[[100 156 100 101 155 156 154 100]
 [100 101 156 100 101 101 100 101]
 [154 150 112 156 149 152 154 156]
 [154 156 107 155 146 155 151 155]]
:
[[100 101 156 100 101 101 100 101]
 [154 150 112 156 149 152 154 156]
 [154 156 107 155 146 155 151 155]
 [100 156 100 101 155 156 154 100]]

[[136 136 127 129 149 122 122 127 145 131 131 129 122]
 [142 120 148 138 106 140 124 123 131 135 122 123 128]
 [133 127 130 131 120 150 134 117 134 126 121 130 126]
 [126 104 135 122 136 125 114 130 151 114 126 110 135]
 [122 137 136 120 141 117 121 128 134 131 110 115 122]
 [108 122 143 122 140 149 127 109 130 143 120 142 122]]
:
[[142 120 148 138 106 140 124 123 131 135 122 123 128]
 [108 122 143 122 140 149 127 109 130 143 120 142 122]
 [122 137 136 120 141 117 121 128 134 131 110 115 122]
 [126 104 135 122 136 125 114 130 151 114 126 110 135]
 [133 127 130 131 120 150 134 117 134 126 121 130 126]
 [136 136 127 129 149 122 122 127 145 131 131 129 122]]

[[148 147 120]
 [140 152 116]
 [142 151 117]
 [151 145 121]]
:
[[151 145 121]
 [148 147 120]
 [142 151 117]
 [140 152 116]]

[[140 129 126 114 121 136 134 136 121 118 136 136 135]
 [146 130 138 122 116 129 138 136 120 130 127 130 127]
 [128 130 124 114 116 120 120 126 128 132 120 134 120]
 [147 124 137 132 149 139 151 125 128 118 127 129 131]]
:
[[146 130 138 122 116 129 138 136 120 130 127 130 127]
 [147 124 137 132 149 139 151 125 128 118 127 129 131]
 [140 129 126 114 121 136 134 136 121 118 136 136 135]
 [128 130 124 114 116 120 120 126 128 132 120 134 120]]

[[127 126 123 134 124 126 130 126 130 131 126 129 125]
 [129 113 128 129 115 127 138 123 119 125 138 128 116]
 [127 152 133 121 152 132 112 138 140 130 116 127 148]
 [131 119 144 108 127 133 132 131 112 115 144 123 125]
 [127 141 126 129 139 129 119 132 137 132 118 129 138]
 [126 135 117 142 129 125 125 126 139 137 116 132 131]
 [124 137 109 152 128 123 124 124 147 143 109 134 131]]
:
[[131 119 144 108 127 133 132 131 112 115 144 123 125]
 [127 152 133 121 152 132 112 138 140 130 116 127 148]
 [129 113 128 129 115 127 138 123 119 125 138 128 116]
 [127 141 126 129 139 129 119 132 137 132 118 129 138]
 [127 126 123 134 124 126 130 126 130 131 126 129 125]
 [126 135 117 142 129 125 125 126 139 137 116 132 131]
 [124 137 109 152 128 123 124 124 147 143 109 134 131]]

[[124 139 140 110]
 [116 113 115 131]
 [143 139 136 136]
 [135 148 147 113]
 [135 148 146 114]
 [127 110 111 147]
 [115 104 106 141]]
:
[[135 148 147 113]
 [135 148 146 114]
 [124 139 140 110]
 [143 139 136 136]
 [116 113 115 131]
 [127 110 111 147]
 [115 104 106 141]]

[[101 105 139 138]
 [126 125 151 118]
 [102 105 137 141]]
:
[[126 125 151 118]
 [101 105 139 138]
 [102 105 137 141]]

[[128 120 129 107 123 117 129 117 112 137 107 140 121 137]
 [143 120 118 118 132 113 138 120 125 134 106 134 122 151]
 [131 120 125 108 125 115 129 117 113 136 106 140 121 141]
 [137 120 122 112 130 113 135 119 119 136 105 137 120 147]
 [123 122 130 106 122 117 127 117 109 137 110 142 122 135]]
:
[[123 122 130 106 122 117 127 117 109 137 110 142 122 135]
 [128 120 129 107 123 117 129 117 112 137 107 140 121 137]
 [131 120 125 108 125 115 129 117 113 136 106 140 121 141]
 [137 120 122 112 130 113 135 119 119 136 105 137 120 147]
 [143 120 118 118 132 113 138 120 125 134 106 134 122 151]]
